Here is a tiny trained network, its code and every weight. The questions are about switching its units off for an input and a class, where a switched-off unit gives its printed mean instead of its output.

import numpy as np


def w(rows, s, z=0):
    codes = np.array(rows[::2]) - 128.0
    scale = np.full(codes.shape[1], s)
    scale[-1] = z or s
    return codes * scale


def f(y):
    return y / 2 * (1 + np.tanh(0.7978845608 * (y + 0.044715 * y**3)))


def log_softmax(a):
    a = a - a.max(-1, keepdims=True)
    return a - np.log(np.exp(a).sum(-1, keepdims=True))


def net(x, mask):
    res = np.array(x, float).reshape(1, 6) / 4 @ E
    y = f(res @ A[0][:, :-1].T + A[0][:, -1])
    res = res + np.where(mask, y, B[0][:, -1]) @ B[0][:, :-1]
    return log_softmax(res[-1] @ U[:, :-1].T + U[:, -1])


A, B = {}, {}
E = w([
[188,238,127,93,41,96,101,150,101,121],'x0',
[156,228,101,101,169,78,111,154,254,122],'x1',
[161,87,74,222,115,71,116,108,148,149],'x2',
[109,124,64,123,124,189,158,123,153,184],'x3',
[97,67,116,97,122,158,167,190,121,73],'x4',
[101,192,176,171,106,95,207,136,162,167],'x5',
],0.013)
A[0] = w([
[114,80,177,82,110,187,157,166,59,125,205],'N1',
[146,172,161,156,124,68,142,175,146,171,144],'N2',
[167,142,2,163,155,154,85,35,191,187,186],'N3',
[148,108,113,110,125,105,85,72,61,76,200],'N4',
[96,85,69,243,102,159,112,96,64,122,185],'N5',
[139,182,100,90,208,115,123,181,228,112,255],'N6',
[134,151,126,34,131,25,31,105,133,133,186],'N7',
],0.0085,0.0049)
B[0] = w([
[177,159,152,197,174,203,182,154,63,126,219],'N1',
[106,170,145,9,142,108,162,159,113,109,203],'N2',
[215,244,78,223,210,90,99,103,145,254,223],'N3',
[178,129,63,146,126,32,90,135,126,130,195],'N4',
[194,171,71,186,199,66,103,114,202,174,218],'N5',
[148,101,133,170,124,45,128,193,182,51,253],'N6',
[105,193,148,170,186,25,165,151,163,151,215],'N7',
],0.0098,0.015)
U = w([
[254,145,47,168,195,69,92,125,188,199,215],'0',
[121,115,105,73,133,52,160,171,238,73,163],'1',
[139,59,107,112,184,182,144,197,134,93,42],'2',
[40,51,91,146,147,161,159,144,174,98,18],'3',
[134,180,159,91,140,125,88,129,72,96,208],'4',
[82,175,193,106,123,191,132,88,119,214,49],'5',
[78,106,102,91,111,171,32,110,201,179,1],'6',
],0.0085,0.0026)

Each question gives the input, the list of numbers given to net, and the class t.
The units are the neurons (one row each of A and B). Each row of codes is followed by its name. A weight is (code - 128) times the scale printed after its matrix; where a second scale follows, it is the last column's (A, B and U).
mask holds one flag per neuron, in row order. A switched-off neuron (its flag False) gives its mean, the last column of its row in B, instead of its output. The means were averaged over made-up inputs and are rounded, as every weight is.
A unit's drop is (log p(t) with every unit on - log p(t) with that unit switched off) / (log p(t) with every unit on - log p(t) with every unit switched off).
The circuit of an input: a set's keep is (log p(t) with only the set's units on - log p(t) with every unit switched off) / (log p(t) with every unit on - log p(t) with every unit switched off). Starting from all 7 units, units are removed one at a time, each time the one whose removal leaves the highest keep (on an exact tie, the one counted first), for as long as the keep stays at least 0.8.
units of the circuit, in order: the units of the circuit, biggest drop first
most important unit: the unit with the biggest drop
k most important neurons: the k neurons with the biggest drops, biggest first
drop of u: that unit's drop, to one decimal
input [8,2,-2,-4,6,-5], class 1: units of the circuit, in order -> (N3)
input [-4,-4,-5,6,-1,3], class 5: units of the circuit, in order -> (N6, N3)
input [5,0,2,-2,8,-1], class 4: units of the circuit, in order -> (N3, N5, N6)
input [-1,-7,-5,-1,-1,4], class 5: units of the circuit, in order -> (N6, N3)
input [5,1,-5,-1,8,-6], class 4: 3 most important neurons -> (N3, N5, N1)
input [-3,4,-8,-1,7,4], class 2: 3 most important neurons -> (N1, N7, N5)
input [4,-7,-7,-5,8,-5], class 2: 2 most important neurons -> (N1, N3)
input [2,-5,-4,-8,-2,3], class 4: 2 most important neurons -> (N3, N5)
input [5,-7,-5,-5,-4,3], class 4: 2 most important neurons -> (N3, N5)
input [5,8,-1,-8,5,4], class 1: drop of N5 -> 0.0
input [5,-4,-4,7,6,-6], class 2: drop of N3 -> 0.5
input [-1,-7,-6,-6,8,8], class 2: drop of N1 -> 0.3
input [-4,6,-8,8,1,7], class 1: drop of N2 -> 0.0
input [7,-4,3,-7,5,7], class 4: most important unit -> N6
